Rows, each with roughly how far along a hidden order it lies (0 to 9)
[  7   4 -15  -2  13   5  -2  -8  15  -2 -11   4  -3   1 -16 -19   5  -1
 -13  15  -6  -6   0 -12   4   2  12  -1 -17 -10   0 -18   5   5  35  25
  10  -9  -1  -5 -20  40  -8  -6] | 0
[ 19  -1   1  -3  -7   8  -4   2  -2  -5 -11  -4   9 -14   1 -10  -6   4
  10  -1   0 -15  11   4 -13   1   5   0  -1   4  -7   2   3  11  -7 -13
   0 -49  -4   4   2 -11  16   2] | 9
[  0   0  13   2  -2  -2   9  -5   1   1   9   2  -4   2   2  -6  -1  -4
 -18   3   0  17  -7   0   2  -1   0   3   1   2   7  15  -1   1   8   1
  -3   2  -3  -2   1   9  -2  -7] | 9
[-10   9  28   2  20  12  11  -1  -1   2  -5  -3  -1  -5   2   2   7   2
   3  -2  -1 -15  -6   1  -6 -11   1  -8  -5   1  -8   0  -2  -2   0   5
  -3   6   8   2   5 -13  -9   2] | 0
[-14  -5 -11  -3 -16 -11 -12   5  -5   0   8  -2  -1   4   2  10  -7  -2
   7  -3   6   9   0   3   9  10  -7   0  12  -2   0  -5   1  -8  -2  -1
   5  20   6  -1  -8  -5   6   4] | 6
[ -7   4   5   2  -1   5   9  -5  -2   0   4   2  -1  -3   1  -5  -3  -2
 -14   2   1   8  -6   0  -1  -3   1  -1   0   5   1   9  -1   5  -2   2
   0  -5  -2   0   1  -2   1  -2] | 7
[-17  -4 -12   2 -12  -2   0   0  -1  -1   6   6   4  -6   3   6  -5  -1
  -6   0   2  10  -4   3  -1  -1  -3   1   2   5   1  10   1  -1  -6  -2
  -1  -4   2   0   3 -12   2  -3] | 8
[-39   5  39   4  -1  -3  11   1  -4   2  14   2  -5  -3   6   3  -2  -6
 -18   1   3  18 -16   2   2  -5  -2  -1   9   2   2   9  -2  -4   1   2
  -2  21   2   0   1  -3  -6  -3] | 8
[-11  -2  -7  -1   6  -2   8  -5   7   5   6   3 -11  12  -2   4   6   3
   1   7  -3   1  -8  -1   3   4  -3   0  -3  -3   3   8   0  -3  15  14
  -2  33   2  -1   1  20 -13 -10] | 0
[-27   2   3  -2  -4   1   4  -2   3   2  13   7  -7   2  -1  -5  -2   2
  -1  13   0   5  -9  -2   5   1  -4  -2   1   0  -5   4   7   0  11  17
   6  27  -1   0  -5  17 -11   0] | 2
[ 16  12  36  -7   4  10   2   0  -4  -1  -9  -9   0  -5   0  -7  -6  -1
  -3  -1   3  -4   7   3  -5   0   7  -3  11   3  -1  -9  -4  12  -7  -3
  -3  -8 -11   3  -4 -10   8   4] | 6
[ 25   6  32  -7   0   6   8  -1  -6   1  -3 -11  -4   0   4  -4  -3  -2
  -7  -4   2   3  11   4  -7   1   4   1  12   8   8   2 -11  12  -9  -5
  -9   2 -11   2   4 -10   7   0] | 7
[  8  -9   0  -5  -9 -13  18  -2   0   3  13  -6 -12  12   3   3   1  -3
 -15   0  -2  24   0   1   9   5  -6   7   6   5  17  16 -13  -6   8   5
 -13  48   0  -2   7  12   0 -11] | 4
[ 25  -5 -16  -5  -6   5   6  -1  -1   1   4  -4  -2   4   4  -5  -2   5
   8   2  -1   1   8   3  -4   9  -4   2   3   4   2  13  -1   8  -3  -4
  -5  13  -7   2   6  -4   6  -3] | 5
[  5   2 -21   7  -3  12   0   3  -3  -4  -2   5  15 -14   2 -11  -4   2
   3   3  -1  -3   3   0 -11  -7   2  -2  -8   4  -9   6  10  11 -15 -10
   6 -51  -5   1   3 -22   7   6] | 9
[  9   2  28   0  13   5  11   1  -1   0  -6  -9   1  -3   5   6   5   1
   1  -5  -1 -13   1   4  -9  -4   1  -2   1   2   0   4  -7   0  -3  -3
  -6   5   5   1   7 -13  -1  -4] | 3
[  5   4  13  -4 -10   8  -9   5  -6  -3  -3   0   8 -14   4  -4  -9   4
  10   1   3 -16   8   6 -10   1   1  -3   9   4 -10   0   5  10 -15  -8
   4 -32  -5   5   0 -17  12  10] | 8
[ 15   5  17  -4   1   7   0   1  -2   0  -9  -9   4  -6   3   0  -2   1
   4  -2   2  -7   9   3  -9   2   4  -2   7   5   0  -3  -4  10  -8  -5
  -1 -12  -4   2   0 -13   7   2] | 6
[-32   8  13   4   8   3   7  -5   3   2   6   9  -5  -1  -1   3   3  -3
 -15   4   1   7 -16  -2   2 -11  -1  -4  -3   1  -1   4   2  -4   3  14
   1  18   4  -1   2   2 -15  -1] | 2
[  3   2 -19  -3  -6   3  -1  -6  -6   4  11   3  -8   9  -1 -11  -7   1
   0   7   4   7  -3   3   7   6  -6  -2   8   0   0  16   7   5   1   3
   7  18  -7   1  -4   5   1   4] | 7
[ -5   7  34  -1   9  13  19  -3  -2   3   3  -6  -3  -6   5  -2   2   3
  -2   5  -1  -6  -1   4 -11  -8   2  -2   3   8  -3  11  -5   8  -2   3
  -6   4  -2   4   9  -6  -5  -2] | 4
[ -1  12  51  -2  13   8  14  -3   2   1  -5  -7  -5  -2   0  -4   3  -3
 -12   1  -2   0  -1  -1  -5  -6   9  -2   1   2   4  -4  -7   5   7   7
  -7   6  -4   1   1   3  -5  -2] | 3
[-42  14  26   8   9   6   5  -3   1  -1   6   8   1  -9  -2 -11  -2  -7
 -22   8   1  16 -19  -5   1 -13   6  -6  -5  -3  -6   1   9   1  11  11
   9 -13   1  -2  -9   1  -8   1] | 7
[-47   9  28   6   9  -2  11   0  -4   3  11   8  -5   0   4  11   2  -6
 -11  -5   3  15 -23   2   5 -14  -5  -6   5  -1  -3   6   1 -10  -4   8
  -2  31   8   0   5 -13 -14   1] | 3
[  8   2  -8   3  -1   9  -4   3   1  -5 -11   0  13 -14   1  -6  -3   2
   7   0  -1 -10   7   0 -11  -2   6  -2  -8   2  -7  -2   6  11 -10  -8
   4 -44  -4   1   0 -16   9   1] | 8
[ 37   5  14  -5  15  12  15  -7   3   1 -15 -12  -3   1  -3  -5   6   0
 -10  -2  -3 -11  12  -2  -6  -3   9  -1  -5   5   8  -2 -14   8   7   3
 -11  -1  -1   0   4   2   3  -6] | 2
[-24  11  52  -5   4  12  -9   6 -11   0   0  -6   3 -10   6   1 -10  -1
  12  -1   9 -11  -5   6  -5  -1   1 -11  20   0 -15 -11   5   3 -12   0
  10   6  -2   4 -10 -26   2  14] | 5
[ 22   7  21  -9  -6  -3 -14   7  -6  -1  -6 -13   1   1  -1  -4  -8  -1
  14  -2   4  -6  13   3   2  12   4   0  16  -5  -2 -18   1   5   1  -8
   5   2  -8   1 -13  -5  14   8] | 7
[ 12  13  20  -1  13  16  11  -5   2  -1 -11  -4   1  -7  -3 -13  -1   1
  -2   3  -2  -8   3  -2 -10  -5  12  -4  -6   2  -5  -6   1  15   3   1
  -1 -27 -10   2  -4  -1   2  -1] | 5
[  3  -2  -8  -8  -2  -1  -8   0   1   0   1  -3  -4   1  -1   1  -5   3
   6   3   3  -8  -1   2   2  14  -2  -4   5  -4  -3  -4   2  -2  13   9
   6  21   4   1 -11   9   3  -2] | 3
[-16   6  21  -1   3   2  18  -6   4   3   3   2  -8   2  -1   1   2  -2
 -20   5  -1  11  -9   0  -2 -10   3  -1   0   5   6   9  -5   4   8  12
  -6  15  -1   1   5   9  -8  -9] | 4
[ 17   2  -3 -10  -3   5 -13   3  -7   1  -4  -7   0   5   0   1  -5   5
  22   2   5 -19  12   2   2   9  -4  -5  11   0  -9 -16   0   0  -6   7
   6  17   2   2 -10  -5   4  13] | 0
